Here is a tiny trained network, its code and every weight. The questions are about switching its units off for an input and a target symbol, where a switched-off unit gives its printed mean instead of its output.

import numpy as np


def w(rows, s, z=0):
    codes = np.array(rows[::2]) - 128.0
    scale = np.full(codes.shape[1], s)
    scale[-1] = z or s
    return codes * scale


def f(y):
    return y / 2 * (1 + np.tanh(0.7978845608 * (y + 0.044715 * y**3)))


def softmax(a):
    e = np.exp(a - a.max(-1, keepdims=True))
    return e / e.sum(-1, keepdims=True)


def log_softmax(a):
    a = a - a.max(-1, keepdims=True)
    return a - np.log(np.exp(a).sum(-1, keepdims=True))


def net(x, mask):
    ids = ['ΓΔΞΦΨαεζτω'.index(c) for c in x.split()]
    T = len(ids)
    res = E[ids] + P[:T]
    u = 0
    for l in range(2):
        r = res
        for j in range(2):
            rows = slice(2 * j, 2 * j + 2)
            q, k, v = (r @ M[l][rows].T for M in (Q, K, V))
            z = softmax(np.where(np.tri(T) > 0, q @ k.T / 2**0.5, -1e9)) @ v
            o = O[l][rows]
            res = res + np.where(mask[u + j], z, o[:, -1]) @ o[:, :-1]
        u += 2
        y = f(res @ A[l][:, :-1].T + A[l][:, -1])
        res = res + np.where(mask[u : u + 4], y, B[l][:, -1]) @ B[l][:, :-1]
        u += 4
    return log_softmax(res[-1] @ U[:, :-1].T + U[:, -1])


Q, K, V, O, A, B = {}, {}, {}, {}, {}, {}
E = w([
[97,141,161,98,133,161],'Γ',
[110,161,164,136,151,90],'Δ',
[154,190,86,182,205,110],'Ξ',
[138,170,146,166,164,76],'Φ',
[218,90,135,107,104,172],'Ψ',
[99,86,189,7,205,104],'α',
[149,46,47,97,61,166],'ε',
[74,69,218,48,61,81],'ζ',
[112,114,164,118,183,159],'τ',
[150,92,39,198,94,37],'ω',
],0.018)
P = w([
[146,196,90,60,106,155],'0',
[149,149,132,109,95,140],'1',
[149,139,155,139,114,148],'2',
[145,124,167,170,130,153],'3',
[140,97,170,195,127,127],'4',
[136,84,172,217,147,130],'5',
[129,74,181,233,163,130],'6',
[119,63,189,247,182,129],'7',
],0.013)
Q[0] = w([
[78,205,104,101,170,105],'0.h0',
[109,77,56,124,115,201],'0.h0',
[111,129,159,168,131,96],'0.h1',
[249,95,135,135,148,142],'0.h1',
],0.019)
K[0] = w([
[167,170,123,17,163,62],'0.h0',
[122,187,63,107,12,173],'0.h0',
[89,111,207,243,133,144],'0.h1',
[242,99,113,145,88,198],'0.h1',
],0.011)
V[0] = w([
[85,9,118,187,104,110],'0.h0',
[70,51,72,123,239,186],'0.h0',
[157,60,148,206,169,134],'0.h1',
[25,254,195,170,33,185],'0.h1',
],0.0056)
O[0] = w([
[90,88,203,115,76,218,214],'0.h0',
[211,31,165,108,143,226,150],'0.h0',
[170,142,127,110,2,59,205],'0.h1',
[171,19,49,62,226,111,6],'0.h1',
],0.0073,0.0027)
A[0] = w([
[144,145,148,65,102,198,47],'0.n0',
[72,148,143,216,254,38,36],'0.n1',
[55,104,170,88,140,72,102],'0.n2',
[145,118,19,70,185,155,3],'0.n3',
],0.0082,0.0068)
B[0] = w([
[61,72,103,59,54,150,170],'0.n0',
[77,76,145,63,66,71,250],'0.n1',
[111,212,78,254,61,143,176],'0.n2',
[126,97,63,83,222,214,142],'0.n3',
],0.0097,0.0021)
Q[1] = w([
[155,30,106,187,65,72],'1.h0',
[219,120,119,79,94,219],'1.h0',
[113,96,128,190,79,9],'1.h1',
[241,96,132,160,91,152],'1.h1',
],0.012)
K[1] = w([
[142,87,189,177,102,134],'1.h0',
[198,195,147,38,92,106],'1.h0',
[170,55,144,250,127,136],'1.h1',
[87,124,197,138,122,119],'1.h1',
],0.013)
V[1] = w([
[151,75,150,74,128,102],'1.h0',
[115,99,46,121,88,105],'1.h0',
[7,103,215,86,135,123],'1.h1',
[222,150,177,33,47,137],'1.h1',
],0.014)
O[1] = w([
[220,158,10,166,194,198,157],'1.h0',
[70,50,97,216,96,185,156],'1.h0',
[29,134,58,104,132,117,126],'1.h1',
[116,191,141,172,108,213,254],'1.h1',
],0.013,0.0056)
A[1] = w([
[127,149,174,159,101,189,56],'1.n0',
[147,114,136,36,3,130,2],'1.n1',
[101,82,119,133,43,171,154],'1.n2',
[193,159,2,67,65,132,50],'1.n3',
],0.0096,0.0069)
B[1] = w([
[98,88,108,90,104,112,240],'1.n0',
[130,85,130,197,173,222,147],'1.n1',
[99,151,153,108,248,71,252],'1.n2',
[150,138,201,137,43,166,157],'1.n3',
],0.013)
U = w([
[174,40,71,34,85,142,191],'Γ',
[126,86,18,104,53,139,241],'Δ',
[178,65,166,143,95,137,86],'Ξ',
[147,189,41,219,121,160,147],'Φ',
[133,144,156,118,15,211,221],'Ψ',
[128,253,84,54,115,101,164],'α',
[121,83,115,106,145,238,3],'ε',
[93,29,71,6,18,140,138],'ζ',
[214,218,140,100,188,149,96],'τ',
[66,100,155,28,43,132,26],'ω',
],0.0067,0.005)

Each question gives the input, a string of symbols that net reads in full, and the target symbol t.
The units are the heads (2 rows each of Q, K, V and O) and the neurons (one row each of A and B). Each row of codes is followed by its name. A weight is (code - 128) times the scale printed after its matrix; where a second scale follows, it is the last column's (O, A, B and U).
mask holds one flag per unit, layer by layer, with each layer's heads first. A switched-off unit (its flag False) gives its mean, the last column of its rows in O or B, instead of its output. The means were averaged over made-up inputs and are rounded, as every weight is.
A unit's drop is (log p(t) with every unit on - log p(t) with that unit switched off) / (log p(t) with every unit on - log p(t) with every unit switched off).
The circuit of an input: a set's keep is (log p(t) with only the set's units on - log p(t) with every unit switched off) / (log p(t) with every unit on - log p(t) with every unit switched off). Starting from all 12 units, units are removed one at a time, each time the one whose removal leaves the highest keep (on an exact tie, the one counted first), for as long as the keep stays at least 0.8.
circuit, biggest first: the units of the circuit, biggest drop first
unit that matters most: the unit with the biggest drop
top k neurons: the k neurons with the biggest drops, biggest first
k most important neurons of layer l: the k neurons of layer l with the biggest drops, biggest first
heads that matter: for each layer, one digit per head in row order, 1 if its drop is at least 0.15 and else 0, layers parted by /
input τ α Δ Γ, target τ: circuit, biggest first -> 1.h0
input Ψ Ψ Ξ ε τ Φ, target α: heads that matter -> 00 / 11
input Φ Ψ Ψ α Δ, target τ: circuit, biggest first -> 1.h0, 0.h0
input Γ ω Γ, target Γ: top 2 neurons -> 0.n3, 1.n2
input Ψ Ψ τ ζ Δ Ψ α ε, target ε: top 2 neurons -> 1.n1, 0.n2
input ε τ Ψ ω ζ Δ, target Ξ: 2 most important neurons of layer 1 -> 1.n0, 1.n1
input α ζ Φ, target ω: circuit, biggest first -> 0.n2, 1.h0, 0.h0, 0.n1
input ε ω Γ, target ε: circuit, biggest first -> 1.h0, 1.n2
input ζ τ Γ, target ζ: top 2 neurons -> 0.n2, 1.n2
input α Φ τ, target α: circuit, biggest first -> 1.h0, 1.h1
input Ξ Ξ Ψ Γ, target Ξ: top 2 neurons -> 0.n3, 1.n0
input Ψ α Γ, target Ψ: circuit, biggest first -> 0.h0, 1.h1, 0.n2, 1.n2
input τ Φ ω τ τ Δ, target α: circuit, biggest first -> 1.h0, 0.h0, 1.h1
input Δ τ ζ, target α: circuit, biggest first -> 1.h1, 1.n2
input Δ Γ Ψ, target Ψ: unit that matters most -> 0.h1
input Δ Ψ Φ, target Ψ: top 3 neurons -> 0.n1, 1.n2, 1.n0
input Ψ Ψ ε Φ α ζ Γ Ξ, target ω: heads that matter -> 00 / 10
input Δ τ Ξ Γ, target Δ: heads that matter -> 11 / 11
input Ψ Γ τ, target Ψ: circuit, biggest first -> 1.n2, 1.h1, 0.h0
input Φ ε Ξ Δ, target Φ: top 3 neurons -> 0.n1, 0.n0, 0.n2
input ε Ψ ζ Φ, target ω: top 2 neurons -> 0.n2, 0.n1
